Below is a small trained network, with its code and all its weights. Each question gives an input and a target symbol and asks what happens when units are switched off, that is, made to give their printed mean instead of their output.

import numpy as np


def w(rows, s, z=0):
    codes = np.array(rows[::2]) - 128.0
    scale = np.full(codes.shape[1], s)
    scale[-1] = z or s
    return codes * scale


def norm(h):
    return h / np.sqrt((h * h).mean(-1, keepdims=True) + 1e-5)


def f(y):
    return np.maximum(y, 0)


def softmax(a):
    e = np.exp(a - a.max(-1, keepdims=True))
    return e / e.sum(-1, keepdims=True)


def log_softmax(a):
    a = a - a.max(-1, keepdims=True)
    return a - np.log(np.exp(a).sum(-1, keepdims=True))


def net(x, mask):
    ids = ['ΓΦβμξσψ'.index(c) for c in x.split()]
    T = len(ids)
    res = E[ids] + P[:T]
    r = norm(res)
    for j in range(3):
        rows = slice(2 * j, 2 * j + 2)
        q, k, v = (r @ M[0][rows].T for M in (Q, K, V))
        z = softmax(np.where(np.tri(T) > 0, q @ k.T / 2**0.5, -1e9)) @ v
        o = O[0][rows]
        res = res + np.where(mask[j], z, o[:, -1]) @ o[:, :-1]
    y = f(norm(res) @ A[0][:, :-1].T + A[0][:, -1])
    res = res + np.where(mask[3:11], y, B[0][:, -1]) @ B[0][:, :-1]
    return log_softmax(norm(res)[-1] @ U[:, :-1].T + U[:, -1])


Q, K, V, O, A, B = {}, {}, {}, {}, {}, {}
E = w([
[85,136,157,133,127,107],'Γ',
[152,239,115,134,33,104],'Φ',
[217,148,35,237,142,124],'β',
[157,249,164,122,84,100],'μ',
[199,66,133,134,125,231],'ξ',
[177,123,120,134,133,202],'σ',
[196,95,175,183,124,157],'ψ',
],0.016)
P = w([
[196,80,88,107,142,103],'0',
[219,34,160,254,117,156],'1',
[82,88,190,172,85,220],'2',
[92,197,67,60,171,150],'3',
[190,95,95,121,214,218],'4',
[70,27,203,59,61,200],'5',
[52,246,83,53,194,121],'6',
[161,129,174,156,198,181],'7',
],0.0097)
Q[0] = w([
[219,145,216,237,140,247],'h0',
[166,199,100,145,205,72],'h0',
[95,11,151,101,94,122],'h1',
[139,204,108,162,86,227],'h1',
[125,92,95,122,123,108],'h2',
[113,80,104,176,80,70],'h2',
],0.011)
K[0] = w([
[135,86,153,68,58,196],'h0',
[63,135,190,136,17,74],'h0',
[124,52,134,89,76,135],'h1',
[75,181,138,71,177,154],'h1',
[173,159,103,190,120,82],'h2',
[184,111,78,103,247,126],'h2',
],0.011)
V[0] = w([
[149,184,24,175,34,181],'h0',
[94,232,153,204,147,18],'h0',
[132,171,211,148,183,92],'h1',
[131,63,208,58,79,128],'h1',
[207,166,141,149,125,251],'h2',
[101,122,241,39,2,213],'h2',
],0.0075)
O[0] = w([
[129,159,140,159,159,77,213],'h0',
[65,54,125,86,134,116,102],'h0',
[150,54,154,118,140,148,161],'h1',
[254,197,121,200,74,167,68],'h1',
[182,180,165,233,130,99,254],'h2',
[142,104,118,175,75,137,220],'h2',
],0.0093,0.0071)
A[0] = w([
[210,89,147,175,51,163,240],'n0',
[132,184,240,61,168,155,144],'n1',
[56,33,138,68,157,104,204],'n2',
[154,131,77,169,98,94,199],'n3',
[105,158,99,157,130,254,104],'n4',
[90,177,218,146,161,141,180],'n5',
[189,30,193,186,241,219,21],'n6',
[48,192,191,78,82,116,253],'n7',
],0.0088,0.0023)
B[0] = w([
[51,11,113,212,146,121,254],'n0',
[244,134,97,53,237,131,164],'n1',
[215,64,62,149,1,132,147],'n2',
[15,83,245,82,80,183,196],'n3',
[243,233,6,71,126,83,163],'n4',
[230,116,89,132,226,117,200],'n5',
[125,115,169,145,170,253,205],'n6',
[146,100,127,66,170,196,190],'n7',
],0.0073,0.0088)
U = w([
[163,35,58,116,113,116,111],'Γ',
[92,114,69,188,181,5,150],'Φ',
[167,125,203,75,254,136,76],'β',
[58,26,237,161,176,158,98],'μ',
[222,205,48,191,82,66,111],'ξ',
[203,201,116,202,81,97,114],'σ',
[102,186,184,150,101,128,254],'ψ',
],0.008,0.0036)

Each question gives the input, a string of symbols that net reads in full, and the target symbol t.
The units are the heads (2 rows each of Q, K, V and O) and the neurons (one row each of A and B). Each row of codes is followed by its name. A weight is (code - 128) times the scale printed after its matrix; where a second scale follows, it is the last column's (O, A, B and U).
mask holds one flag per unit, heads first, then neurons. A switched-off unit (its flag False) gives its mean, the last column of its rows in O or B, instead of its output. The means were averaged over made-up inputs and are rounded, as every weight is.
A unit's drop is (log p(t) with every unit on - log p(t) with that unit switched off) / (log p(t) with every unit on - log p(t) with every unit switched off).
The circuit of an input: a set's keep is (log p(t) with only the set's units on - log p(t) with every unit switched off) / (log p(t) with every unit on - log p(t) with every unit switched off). Starting from all 11 units, units are removed one at a time, each time the one whose removal leaves the highest keep (on an exact tie, the one counted first), for as long as the keep stays at least 0.8.
units of the circuit, in order: the units of the circuit, biggest drop first
k most important neurons: the k neurons with the biggest drops, biggest first
which heads matter: for each layer, one digit per head in row order, 1 if its drop is at least 0.15 and else 0, layers parted by /
drop of u: that unit's drop, to one decimal
input β β Γ μ β, target β: units of the circuit, in order : [h2 n6]
input ψ β ψ ψ σ μ, target σ: units of the circuit, in order : [h1]
input β μ Γ Γ σ Γ, target σ: which heads matter : 110
input μ Φ β β Φ, target β: 3 most important neurons : [n0 n7 n4]
input μ μ β σ, target ξ: which heads matter : 010
input μ β μ μ σ μ μ, target β: which heads matter : 110
input Γ μ μ Γ β, target μ: which heads matter : 100
input ξ Φ μ ξ, target ξ: which heads matter : 100
input σ μ σ Γ, target Γ: which heads matter : 100
input β μ Γ μ μ β, target μ: which heads matter : 000
input σ Γ μ σ μ, target μ: which heads matter : 101
input μ μ μ μ Φ, target μ: units of the circuit, in order : [h0 n3]
input β Φ Γ β, target Φ: which heads matter : 010
input μ μ Γ ξ, target σ: units of the circuit, in order : [h0]
input β μ μ ξ, target σ: which heads matter : 100
input Γ β ψ β Φ σ, target ξ: which heads matter : 110
input μ μ μ β, target Φ: 2 most important neurons : [n6 n0]
input β Φ Γ Γ μ, target Γ: 2 most important neurons : [n0 n4]
input ψ σ μ Φ, target ψ: 2 most important neurons : [n0 n3]
input β β μ β β β, target β: most important neuron : [n0]
input σ ξ Γ Γ μ, target Γ: drop of n2 : 0.0
input μ μ μ β σ Γ, target σ: drop of h0 : 0.1
